Here is a tiny trained network, its code and every weight. The questions are about switching its units off for an input and a target symbol, where a switched-off unit gives its printed mean instead of its output.

import numpy as np


def w(rows, s, z=0):
    codes = np.array(rows[::2]) - 128.0
    scale = np.full(codes.shape[1], s)
    scale[-1] = z or s
    return codes * scale


def f(y):
    return np.maximum(y, 0)


def softmax(a):
    e = np.exp(a - a.max(-1, keepdims=True))
    return e / e.sum(-1, keepdims=True)


def log_softmax(a):
    a = a - a.max(-1, keepdims=True)
    return a - np.log(np.exp(a).sum(-1, keepdims=True))


def net(x, mask):
    ids = ['ΓΘΣβζητψ'.index(c) for c in x.split()]
    T = len(ids)
    res = E[ids] + P[:T]
    u = 0
    for l in range(3):
        q, k, v = (res @ M[l].T for M in (Q, K, V))
        z = softmax(np.where(np.tri(T) > 0, q @ k.T / 2**0.5, -1e9)) @ v
        res = res + np.where(mask[u], z, O[l][:, -1]) @ O[l][:, :-1]
        u += 1
        y = f(res @ A[l][:, :-1].T + A[l][:, -1])
        res = res + np.where(mask[u : u + 12], y, B[l][:, -1]) @ B[l][:, :-1]
        u += 12
    return log_softmax(res[-1] @ U[:, :-1].T + U[:, -1])


Q, K, V, O, A, B = {}, {}, {}, {}, {}, {}
E = w([
[246,119,135,170,76],'Γ',
[186,120,88,192,71],'Θ',
[100,165,139,93,254],'Σ',
[193,108,86,196,108],'β',
[70,41,73,143,117],'ζ',
[151,90,131,181,150],'η',
[138,237,96,68,73],'τ',
[146,161,192,217,61],'ψ',
],0.016)
P = w([
[144,52,167,106,122],'0',
[129,114,147,68,177],'1',
[139,110,153,77,158],'2',
[141,123,152,76,157],'3',
[138,124,157,76,155],'4',
[171,84,183,107,103],'5',
[144,128,166,96,118],'6',
[134,146,156,86,116],'7',
[108,135,149,108,109],'8',
[131,102,178,135,52],'9',
[107,131,188,111,79],'10',
[142,111,254,112,61],'11',
[118,67,232,141,78],'12',
],0.007)
Q[0] = w([
[25,49,111,229,47],'L0H0',
[1,10,120,132,33],'L0H0',
],0.0075)
K[0] = w([
[198,68,114,88,136],'L0H0',
[54,3,130,117,193],'L0H0',
],0.0075)
V[0] = w([
[65,171,156,179,90],'L0H0',
[195,170,2,69,147],'L0H0',
],0.007)
O[0] = w([
[148,99,170,136,220,65],'L0H0',
[133,8,193,189,69,253],'L0H0',
],0.011,0.0026)
A[0] = w([
[64,167,100,139,98,118],'L0N0',
[113,193,145,75,88,200],'L0N1',
[118,178,90,54,145,71],'L0N2',
[97,115,145,162,78,133],'L0N3',
[141,92,107,142,122,116],'L0N4',
[128,61,39,206,124,145],'L0N5',
[121,1,36,73,134,109],'L0N6',
[87,221,77,124,97,151],'L0N7',
[145,110,198,107,125,78],'L0N8',
[124,104,85,65,82,251],'L0N9',
[62,118,170,220,132,122],'L0N10',
[99,122,64,99,160,189],'L0N11',
],0.009,0.0023)
B[0] = w([
[147,114,203,144,159,146],'L0N0',
[5,241,166,24,186,197],'L0N1',
[177,158,122,154,72,151],'L0N2',
[164,133,113,170,162,233],'L0N3',
[134,92,48,22,94,192],'L0N4',
[148,65,180,152,85,255],'L0N5',
[105,254,106,151,22,177],'L0N6',
[185,109,219,101,105,161],'L0N7',
[70,155,78,173,98,197],'L0N8',
[157,173,152,94,60,217],'L0N9',
[180,167,213,122,144,182],'L0N10',
[118,196,37,175,131,154],'L0N11',
],0.0062,0.0044)
Q[1] = w([
[103,150,191,173,79],'L1H0',
[254,112,83,215,32],'L1H0',
],0.0064)
K[1] = w([
[143,203,92,59,122],'L1H0',
[117,253,217,163,47],'L1H0',
],0.0059)
V[1] = w([
[255,92,26,249,137],'L1H0',
[65,130,16,58,60],'L1H0',
],0.0071)
O[1] = w([
[169,129,103,152,93,1],'L1H0',
[72,230,224,25,2,147],'L1H0',
],0.01,0.0042)
A[1] = w([
[189,132,138,81,108,207],'L1N0',
[102,170,103,144,124,170],'L1N1',
[126,110,94,142,24,5],'L1N2',
[163,125,116,179,88,102],'L1N3',
[153,126,72,156,177,50],'L1N4',
[140,95,140,181,169,159],'L1N5',
[61,248,90,108,160,216],'L1N6',
[111,44,109,156,149,87],'L1N7',
[84,110,138,147,66,82],'L1N8',
[217,142,151,160,139,27],'L1N9',
[184,179,98,126,109,164],'L1N10',
[176,186,128,41,79,198],'L1N11',
],0.011,0.0019)
B[1] = w([
[146,28,167,134,217,207],'L1N0',
[99,60,138,171,146,146],'L1N1',
[96,139,44,138,147,230],'L1N2',
[185,163,116,83,142,199],'L1N3',
[143,192,212,104,110,153],'L1N4',
[108,164,221,196,127,165],'L1N5',
[142,125,75,172,127,194],'L1N6',
[190,147,190,122,20,154],'L1N7',
[60,146,143,95,178,195],'L1N8',
[208,133,67,162,126,188],'L1N9',
[83,68,152,143,19,182],'L1N10',
[166,46,167,254,198,254],'L1N11',
],0.0056,0.011)
Q[2] = w([
[157,192,37,146,147],'L2H0',
[162,100,255,225,106],'L2H0',
],0.0053)
K[2] = w([
[228,177,232,81,146],'L2H0',
[10,111,190,164,3],'L2H0',
],0.0062)
V[2] = w([
[79,254,100,224,116],'L2H0',
[89,121,21,165,145],'L2H0',
],0.009)
O[2] = w([
[114,168,168,133,112,252],'L2H0',
[71,109,9,142,137,191],'L2H0',
],0.015,0.0033)
A[2] = w([
[144,150,122,140,187,174],'L2N0',
[198,158,134,153,111,4],'L2N1',
[133,61,157,178,99,60],'L2N2',
[80,76,147,254,89,119],'L2N3',
[80,129,100,180,146,230],'L2N4',
[129,177,49,27,34,88],'L2N5',
[164,132,186,186,102,151],'L2N6',
[75,160,119,126,169,109],'L2N7',
[173,84,185,125,142,151],'L2N8',
[112,45,169,147,252,185],'L2N9',
[34,216,63,114,186,169],'L2N10',
[141,143,195,158,78,92],'L2N11',
],0.0084,0.0037)
B[2] = w([
[112,99,179,68,56,145],'L2N0',
[138,116,97,95,195,173],'L2N1',
[104,160,104,168,169,204],'L2N2',
[164,106,136,84,104,253],'L2N3',
[153,179,150,111,138,193],'L2N4',
[179,212,112,128,2,138],'L2N5',
[116,96,125,102,110,241],'L2N6',
[111,107,126,115,120,149],'L2N7',
[94,104,128,121,109,223],'L2N8',
[88,126,144,107,55,194],'L2N9',
[148,96,137,105,150,179],'L2N10',
[155,153,75,86,119,211],'L2N11',
],0.0092,0.013)
U = w([
[150,151,129,149,69,160],'Γ',
[165,66,136,176,149,121],'Θ',
[144,135,132,108,91,36],'Σ',
[172,156,124,123,65,3],'β',
[115,30,186,124,71,191],'ζ',
[174,134,165,180,122,149],'η',
[116,109,96,27,157,152],'τ',
[255,212,185,80,111,128],'ψ',
],0.0089,0.0035)

Each question gives the input, a string of symbols that net reads in full, and the target symbol t.
The units are the heads (2 rows each of Q, K, V and O) and the neurons (one row each of A and B). Each row of codes is followed by its name. A weight is (code - 128) times the scale printed after its matrix; where a second scale follows, it is the last column's (O, A, B and U).
mask holds one flag per unit, layer by layer, with each layer's heads first. A switched-off unit (its flag False) gives its mean, the last column of its rows in O or B, instead of its output. The means were averaged over made-up inputs and are rounded, as every weight is.
A unit's drop is (log p(t) with every unit on - log p(t) with that unit switched off) / (log p(t) with every unit on - log p(t) with every unit switched off).
The circuit of an input: a set's keep is (log p(t) with only the set's units on - log p(t) with every unit switched off) / (log p(t) with every unit on - log p(t) with every unit switched off). Starting from the 12 units with the biggest drops (on a tie, the unit counted first), units are removed one at a time, each time the one whose removal leaves the highest keep (on an exact tie, the one counted first), for as long as the keep stays at least 0.8.
circuit, biggest first: the units of the circuit, biggest drop first
unit that matters most: the unit with the biggest drop
top k neurons: the k neurons with the biggest drops, biggest first
top k neurons in layer l: the k neurons of layer l with the biggest drops, biggest first
drop of u: that unit's drop, to one decimal
input ψ Γ Σ Γ η ψ τ ψ Θ, target ψ: unit that matters most : L1N11
input Σ Γ τ Γ τ Σ Γ τ Γ β Γ ψ Σ, target ψ: top 2 neurons : L0N1, L1N0
input Θ Γ τ Γ ψ Σ β, target ψ: circuit, biggest first : L1H0, L2H0
input ζ ψ ζ, target ψ: top 2 neurons in layer 1 : L1N2, L1N0
input β Γ β Γ β, target β: top 2 neurons in layer 0 : L0N1, L0N6
input τ τ Θ Γ Γ β τ Σ Σ Σ Γ Γ Σ, target ζ: circuit, biggest first : L2N9, L0H0
input ψ Θ β, target ψ: top 2 neurons : L1N4, L1N7
input η Θ β ζ Γ ζ Γ Γ Σ ψ Σ, target ψ: circuit, biggest first : L0H0, L1H0
input ζ β ζ Θ β τ, target ζ: top 3 neurons : L1N11, L1N0, L2N3
input Γ β Γ η Σ Θ β, target β: top 2 neurons : L1N11, L1N2
input Γ Γ Σ Γ, target Θ: circuit, biggest first : L1H0, L2H0
input Θ Γ τ Γ Γ Γ τ ψ Γ, target ψ: top 2 neurons in layer 0 : L0N10, L0N4
input Γ Γ Γ Θ ζ Σ Γ Γ τ Γ, target τ: top 3 neurons : L0N6, L1N2, L0N1
input Γ Γ τ ζ τ η, target τ: top 2 neurons : L0N6, L1N2
input ψ Γ Γ η τ Θ ψ, target ψ: circuit, biggest first : L2H0
input Γ Γ ζ η Σ ψ τ Γ, target τ: top 3 neurons : L0N1, L1N2, L0N6
input Γ Θ β, target Γ: top 2 neurons : L1N2, L2N5
input Θ Γ Γ Σ Θ Γ ζ Θ τ β, target τ: top 3 neurons in layer 0 : L0N1, L0N6, L0N11
input Θ ψ η, target ψ: drop of L0H0 : 0.0
input Θ τ Σ η Σ Θ ψ Γ, target ψ: drop of L1N5 : 0.1
input η ψ Γ Σ η, target ψ: drop of L0N7 : 0.0
input β Σ Θ Θ ψ, target ψ: drop of L1N9 : 0.1
input Γ τ Σ Γ, target ζ: top neuron in layer 0 : L0N1
